Here is a tiny trained network, its code and every weight. The questions are about switching its units off for an input and a class, where a switched-off unit gives its printed mean instead of its output.

import numpy as np


def w(rows, s, z=0):
    codes = np.array(rows[::2]) - 128.0
    scale = np.full(codes.shape[1], s)
    scale[-1] = z or s
    return codes * scale


def norm(h):
    return h / np.sqrt((h * h).mean(-1, keepdims=True) + 1e-5)


def f(y):
    return np.maximum(y, 0)


def log_softmax(a):
    a = a - a.max(-1, keepdims=True)
    return a - np.log(np.exp(a).sum(-1, keepdims=True))


def net(x, mask):
    res = np.array(x, float).reshape(1, 6) / 4 @ E
    u = 0
    for l in range(4):
        y = f(norm(res) @ A[l][:, :-1].T + A[l][:, -1])
        res = res + np.where(mask[u : u + 10], y, B[l][:, -1]) @ B[l][:, :-1]
        u += 10
    return log_softmax(norm(res)[-1] @ U[:, :-1].T + U[:, -1])


A, B = {}, {}
E = w([
[129,135,128,134,131],'x0',
[126,136,132,131,124],'x1',
[244,109,125,171,52],'x2',
[70,69,188,206,151],'x3',
[127,130,131,128,123],'x4',
[81,140,2,178,63],'x5',
],0.0089)
A[0] = w([
[87,53,171,236,142,205],'L0N0',
[174,120,151,115,133,5],'L0N1',
[7,149,51,115,122,48],'L0N2',
[110,175,125,49,140,81],'L0N3',
[153,156,168,58,167,61],'L0N4',
[126,212,156,170,140,75],'L0N5',
[77,157,216,73,204,116],'L0N6',
[117,117,126,66,192,72],'L0N7',
[204,119,200,127,126,87],'L0N8',
[138,109,69,193,65,137],'L0N9',
],0.015,0.0028)
B[0] = w([
[74,170,175,255,112,251],'L0N0',
[165,101,128,156,151,159],'L0N1',
[241,75,191,151,182,241],'L0N2',
[129,167,93,45,152,196],'L0N3',
[116,228,94,81,151,199],'L0N4',
[110,153,128,89,141,135],'L0N5',
[21,70,121,102,95,236],'L0N6',
[81,194,96,80,124,182],'L0N7',
[201,73,161,148,172,214],'L0N8',
[120,133,57,141,26,255],'L0N9',
],0.019,0.009)
A[1] = w([
[170,147,232,210,201,43],'L1N0',
[147,68,164,169,120,101],'L1N1',
[165,116,116,104,158,47],'L1N2',
[254,122,150,86,210,40],'L1N3',
[142,147,155,96,86,53],'L1N4',
[136,66,91,79,151,141],'L1N5',
[138,115,163,139,101,88],'L1N6',
[114,110,126,68,104,132],'L1N7',
[145,91,151,107,126,35],'L1N8',
[76,144,188,115,96,6],'L1N9',
],0.019,0.0023)
B[1] = w([
[211,93,89,37,235,248],'L1N0',
[162,194,155,109,215,203],'L1N1',
[121,149,114,171,84,164],'L1N2',
[71,156,158,252,3,250],'L1N3',
[148,83,56,174,138,142],'L1N4',
[174,223,149,159,64,167],'L1N5',
[132,189,120,113,153,159],'L1N6',
[241,105,169,151,194,164],'L1N7',
[110,208,105,102,122,144],'L1N8',
[81,58,89,175,127,159],'L1N9',
],0.019,0.012)
A[2] = w([
[100,175,112,5,99,44],'L2N0',
[147,74,219,137,72,5],'L2N1',
[211,85,62,20,86,60],'L2N2',
[92,111,87,105,107,25],'L2N3',
[177,160,88,42,192,80],'L2N4',
[23,83,157,129,104,72],'L2N5',
[111,160,155,116,170,119],'L2N6',
[83,94,105,164,34,33],'L2N7',
[87,108,149,139,119,22],'L2N8',
[118,137,107,107,131,51],'L2N9',
],0.017,0.002)
B[2] = w([
[251,121,146,158,216,206],'L2N0',
[80,226,167,94,84,158],'L2N1',
[54,21,16,75,52,210],'L2N2',
[175,123,156,98,146,159],'L2N3',
[164,153,198,128,222,237],'L2N4',
[87,98,46,126,59,180],'L2N5',
[177,69,131,113,119,181],'L2N6',
[155,131,241,109,218,255],'L2N7',
[136,78,149,119,96,146],'L2N8',
[135,128,143,96,110,144],'L2N9',
],0.02,0.0077)
A[3] = w([
[158,150,176,104,163,252],'L3N0',
[108,116,104,117,84,74],'L3N1',
[115,189,131,50,149,14],'L3N2',
[132,165,154,159,176,177],'L3N3',
[116,184,139,58,132,22],'L3N4',
[128,175,167,180,61,2],'L3N5',
[138,148,134,120,157,59],'L3N6',
[136,140,141,171,107,97],'L3N7',
[2,74,129,104,123,134],'L3N8',
[86,141,128,146,143,106],'L3N9',
],0.023,0.00081)
B[3] = w([
[5,103,106,192,201,220],'L3N0',
[49,128,129,109,161,163],'L3N1',
[158,104,176,174,182,160],'L3N2',
[119,96,98,10,125,234],'L3N3',
[154,63,174,217,168,148],'L3N4',
[130,200,155,190,74,254],'L3N5',
[126,97,174,81,139,169],'L3N6',
[103,167,182,95,90,200],'L3N7',
[164,110,8,65,28,184],'L3N8',
[187,85,113,87,104,145],'L3N9',
],0.022,0.013)
U = w([
[143,113,143,123,251,159],'0',
[132,207,166,182,80,203],'1',
[108,82,41,94,79,3],'2',
],0.016,0.0012)

Each question gives the input, the list of numbers given to net, and the class t.
The units are the neurons (one row each of A and B). Each row of codes is followed by its name. A weight is (code - 128) times the scale printed after its matrix; where a second scale follows, it is the last column's (A, B and U).
mask holds one flag per neuron, layer by layer. A switched-off neuron (its flag False) gives its mean, the last column of its row in B, instead of its output. The means were averaged over made-up inputs and are rounded, as every weight is.
A unit's drop is (log p(t) with every unit on - log p(t) with that unit switched off) / (log p(t) with every unit on - log p(t) with every unit switched off).
The circuit of an input: a set's keep is (log p(t) with only the set's units on - log p(t) with every unit switched off) / (log p(t) with every unit on - log p(t) with every unit switched off). Starting from the 12 units with the biggest drops (on a tie, the unit counted first), units are removed one at a time, each time the one whose removal leaves the highest keep (on an exact tie, the one counted first), for as long as the keep stays at least 0.8.
circuit, biggest first: the units of the circuit, biggest drop first
k most important neurons: the k neurons with the biggest drops, biggest first
top k neurons in layer l: the k neurons of layer l with the biggest drops, biggest first
drop when u is switched off: that unit's drop, to one decimal
input [3,5,-5,6,8,8], class 0: circuit, biggest first => L0N2
input [8,3,-6,-2,-8,3], class 1: circuit, biggest first => L0N2, L1N3
input [-1,-6,-8,-1,-3,2], class 1: 2 most important neurons => L0N2, L0N0
input [-3,8,-8,0,1,5], class 1: circuit, biggest first => L1N3, L0N2
input [-3,5,5,-3,8,2], class 2: 2 most important neurons => L1N3, L0N0
input [7,-2,-6,-7,-1,3], class 1: circuit, biggest first => L0N2, L1N3
input [-8,-3,7,-2,4,8], class 2: 3 most important neurons => L0N0, L1N3, L2N2
input [6,-5,6,-2,-4,4], class 2: 2 most important neurons => L0N0, L1N3
input [7,-7,4,3,0,0], class 0: 3 most important neurons => L0N8, L1N3, L1N0
input [-8,8,1,-5,1,-7], class 1: 2 most important neurons => L0N8, L1N0
input [-6,-7,0,6,-5,5], class 0: 2 most important neurons => L0N2, L1N3
input [5,-8,1,-6,7,-7], class 1: 2 most important neurons => L0N8, L1N3
input [-6,-8,3,-1,8,8], class 2: 2 most important neurons => L0N9, L0N0
input [4,4,7,8,-5,-2], class 0: circuit, biggest first => L1N0
input [1,-8,5,-6,3,4], class 2: 2 most important neurons => L0N0, L1N3
input [3,5,5,-6,-3,1], class 2: top 3 neurons in layer 0 => L0N2, L0N0, L0N9
input [-5,6,2,-6,0,6], class 2: top 2 neurons in layer 0 => L0N9, L0N0
input [4,-5,7,0,-5,2], class 2: drop when L2N2 is switched off => 0.9
input [-6,-6,3,-2,-3,-4], class 1: drop when L0N0 is switched off => 4.4
input [6,-2,-7,2,4,-6], class 2: circuit, biggest first => L0N6
